Below is a small trained network, with its code and all its weights. Each question gives an input and a target symbol and asks what happens when units are switched off, that is, made to give their printed mean instead of their output.

import numpy as np


def w(rows, s, z=0):
    codes = np.array(rows[::2]) - 128.0
    scale = np.full(codes.shape[1], s)
    scale[-1] = z or s
    return codes * scale


def norm(h):
    return h / np.sqrt((h * h).mean(-1, keepdims=True) + 1e-5)


def f(y):
    return y / 2 * (1 + np.tanh(0.7978845608 * (y + 0.044715 * y**3)))


def softmax(a):
    e = np.exp(a - a.max(-1, keepdims=True))
    return e / e.sum(-1, keepdims=True)


def log_softmax(a):
    a = a - a.max(-1, keepdims=True)
    return a - np.log(np.exp(a).sum(-1, keepdims=True))


def net(x, mask):
    ids = ['αγδεηθλμξπστψω'.index(c) for c in x.split()]
    T = len(ids)
    res = E[ids] + P[:T]
    r = norm(res)
    for j in range(3):
        rows = slice(3 * j, 3 * j + 3)
        q, k, v = (r @ M[0][rows].T for M in (Q, K, V))
        z = softmax(np.where(np.tri(T) > 0, q @ k.T / 3**0.5, -1e9)) @ v
        o = O[0][rows]
        res = res + np.where(mask[j], z, o[:, -1]) @ o[:, :-1]
    y = f(norm(res) @ A[0][:, :-1].T + A[0][:, -1])
    res = res + np.where(mask[3:7], y, B[0][:, -1]) @ B[0][:, :-1]
    return log_softmax(norm(res)[-1] @ U[:, :-1].T + U[:, -1])


Q, K, V, O, A, B = {}, {}, {}, {}, {}, {}
E = w([
[131,101,97,109,144],'α',
[132,113,85,121,129],'γ',
[143,107,133,102,140],'δ',
[107,122,100,113,176],'ε',
[7,72,160,149,68],'η',
[141,165,150,133,112],'θ',
[145,118,98,124,114],'λ',
[133,138,82,137,118],'μ',
[149,141,119,129,105],'ξ',
[116,151,168,111,171],'π',
[150,121,153,107,130],'σ',
[138,110,107,109,139],'τ',
[123,109,131,99,171],'ψ',
[146,117,98,122,116],'ω',
],0.019)
P = w([
[144,87,136,151,105],'0',
[151,139,117,82,96],'1',
[162,102,122,143,113],'2',
[136,92,139,123,88],'3',
[149,61,132,165,104],'4',
[145,161,111,39,84],'5',
[176,119,106,134,126],'6',
[127,99,137,100,79],'7',
[143,49,140,176,105],'8',
[144,189,137,1,85],'9',
[188,142,98,88,120],'10',
],0.0098)
Q[0] = w([
[191,127,133,141,146],'h1',
[147,131,134,162,158],'h1',
[146,113,68,104,157],'h1',
[126,147,115,139,146],'h2',
[153,100,138,105,124],'h2',
[123,119,149,148,122],'h2',
[90,30,166,254,123],'h3',
[131,197,89,77,126],'h3',
[8,83,154,94,44],'h3',
],0.027)
K[0] = w([
[138,90,139,156,127],'h1',
[127,120,129,160,145],'h1',
[80,106,130,140,109],'h1',
[150,127,128,122,136],'h2',
[109,111,139,141,117],'h2',
[119,130,129,103,114],'h2',
[205,156,114,134,179],'h3',
[92,120,146,118,108],'h3',
[163,213,87,3,127],'h3',
],0.035)
V[0] = w([
[176,167,155,100,169],'h1',
[159,78,156,110,154],'h1',
[206,139,67,136,215],'h1',
[243,122,133,224,215],'h2',
[251,169,81,88,181],'h2',
[119,162,141,92,102],'h2',
[92,186,101,154,225],'h3',
[223,114,254,85,143],'h3',
[211,220,108,191,85],'h3',
],0.013)
O[0] = w([
[170,127,60,130,92,68],'h1',
[85,140,102,116,101,173],'h1',
[186,116,125,102,17,137],'h1',
[196,245,148,52,108,140],'h2',
[120,127,152,14,113,149],'h2',
[143,93,102,124,98,78],'h2',
[172,152,42,53,132,93],'h3',
[237,48,211,173,102,83],'h3',
[147,237,194,126,163,1],'h3',
],0.011,0.0085)
A[0] = w([
[185,78,104,139,147,63],'n1',
[96,121,95,252,130,104],'n2',
[214,160,135,93,173,222],'n3',
[62,122,114,134,111,2],'n4',
],0.026,0.0033)
B[0] = w([
[113,185,133,105,253,201],'n1',
[46,58,49,202,93,254],'n2',
[149,148,30,214,52,170],'n3',
[128,104,124,210,173,226],'n4',
],0.022,0.0072)
U = w([
[93,51,106,202,98,127],'α',
[65,127,115,163,227,90],'γ',
[159,87,170,99,163,176],'δ',
[103,93,38,52,92,171],'ε',
[118,120,115,144,135,26],'η',
[167,146,113,168,68,94],'θ',
[85,148,192,104,109,163],'λ',
[71,250,90,132,127,54],'μ',
[150,158,131,159,74,150],'ξ',
[215,162,44,170,182,44],'π',
[197,93,172,146,123,252],'σ',
[118,57,181,90,39,132],'τ',
[166,91,119,53,233,50],'ψ',
[91,138,185,99,100,181],'ω',
],0.012,0.0026)

Each question gives the input, a string of symbols that net reads in full, and the target symbol t.
The units are the heads (3 rows each of Q, K, V and O) and the neurons (one row each of A and B). Each row of codes is followed by its name. A weight is (code - 128) times the scale printed after its matrix; where a second scale follows, it is the last column's (O, A, B and U).
mask holds one flag per unit, heads first, then neurons. A switched-off unit (its flag False) gives its mean, the last column of its rows in O or B, instead of its output. The means were averaged over made-up inputs and are rounded, as every weight is.
A unit's drop is (log p(t) with every unit on - log p(t) with that unit switched off) / (log p(t) with every unit on - log p(t) with every unit switched off).
The circuit of an input: a set's keep is (log p(t) with only the set's units on - log p(t) with every unit switched off) / (log p(t) with every unit on - log p(t) with every unit switched off). Starting from all 7 units, units are removed one at a time, each time the one whose removal leaves the highest keep (on an exact tie, the one counted first), for as long as the keep stays at least 0.8.
units of the circuit, in order: the units of the circuit, biggest drop first
most important unit: the unit with the biggest drop
k most important neurons: the k neurons with the biggest drops, biggest first
heads that matter: for each layer, one digit per head in row order, 1 if its drop is at least 0.15 and else 0, layers parted by /
input ε ε ω ε γ α, target ε: heads that matter => 001
input ε ε ξ μ ε ε ε ψ μ σ, target ψ: units of the circuit, in order => [h3, n1, n2]
input ε ψ ε π, target ψ: units of the circuit, in order => [h3, n1, n2]
input ε ψ ε ψ μ μ π α ε, target π: units of the circuit, in order => [h3, n3, n1]
input α γ σ μ τ α, target μ: units of the circuit, in order => [h3, n2]
input μ μ ε λ, target μ: heads that matter => 001
input ε ε ε α π α ω, target π: units of the circuit, in order => [h3, n1, n3, h2]
input ε μ σ ε ψ ε τ π τ, target τ: heads that matter => 101
input μ ω μ, target μ: units of the circuit, in order => [h3]
input ξ π ε τ λ θ δ, target λ: units of the circuit, in order => [h3, h2, n2, n4]
input ε ε ε α τ μ μ, target τ: heads that matter => 111
input ε ε μ ε ε μ μ ψ θ ψ ε, target θ: heads that matter => 001
input μ ε ε ω, target ε: heads that matter => 001
input ψ ψ ε π λ ε ε, target λ: heads that matter => 011
input σ ε ε τ, target ε: units of the circuit, in order => [h3, n1, n2]
input π π ε γ μ θ ε ε μ ψ, target ε: 2 most important neurons => [n1, n2]
input ε τ μ η ε ε δ μ, target γ: heads that matter => 101
input π ψ ε π α ψ σ ε π γ, target ε: units of the circuit, in order => [h3, n2]
input ψ μ μ ε π π μ ε μ γ π, target μ: units of the circuit, in order => [h3, h2]
input ε ε σ ψ θ μ μ, target θ: most important neuron => [n3]
input λ ε ε μ τ μ ε, target τ: most important unit => h2
input ε ε ε θ, target ε: heads that matter => 101
input σ π ε ε π τ ε μ, target τ: 2 most important neurons => [n1, n2]
input ε π ε τ, target π: 3 most important neurons => [n3, n1, n2]
input μ ψ ε ε, target ψ: 2 most important neurons => [n1, n2]
input ψ τ π ε ε τ ψ ε, target τ: 3 most important neurons => [n1, n2, n4]
input ε ω ξ π π λ, target π: most important unit => h3
input ψ ε α ξ γ ε μ π, target ε: heads that matter => 101
input τ λ μ ε ε, target μ: heads that matter => 001
input σ μ μ, target σ: heads that matter => 011
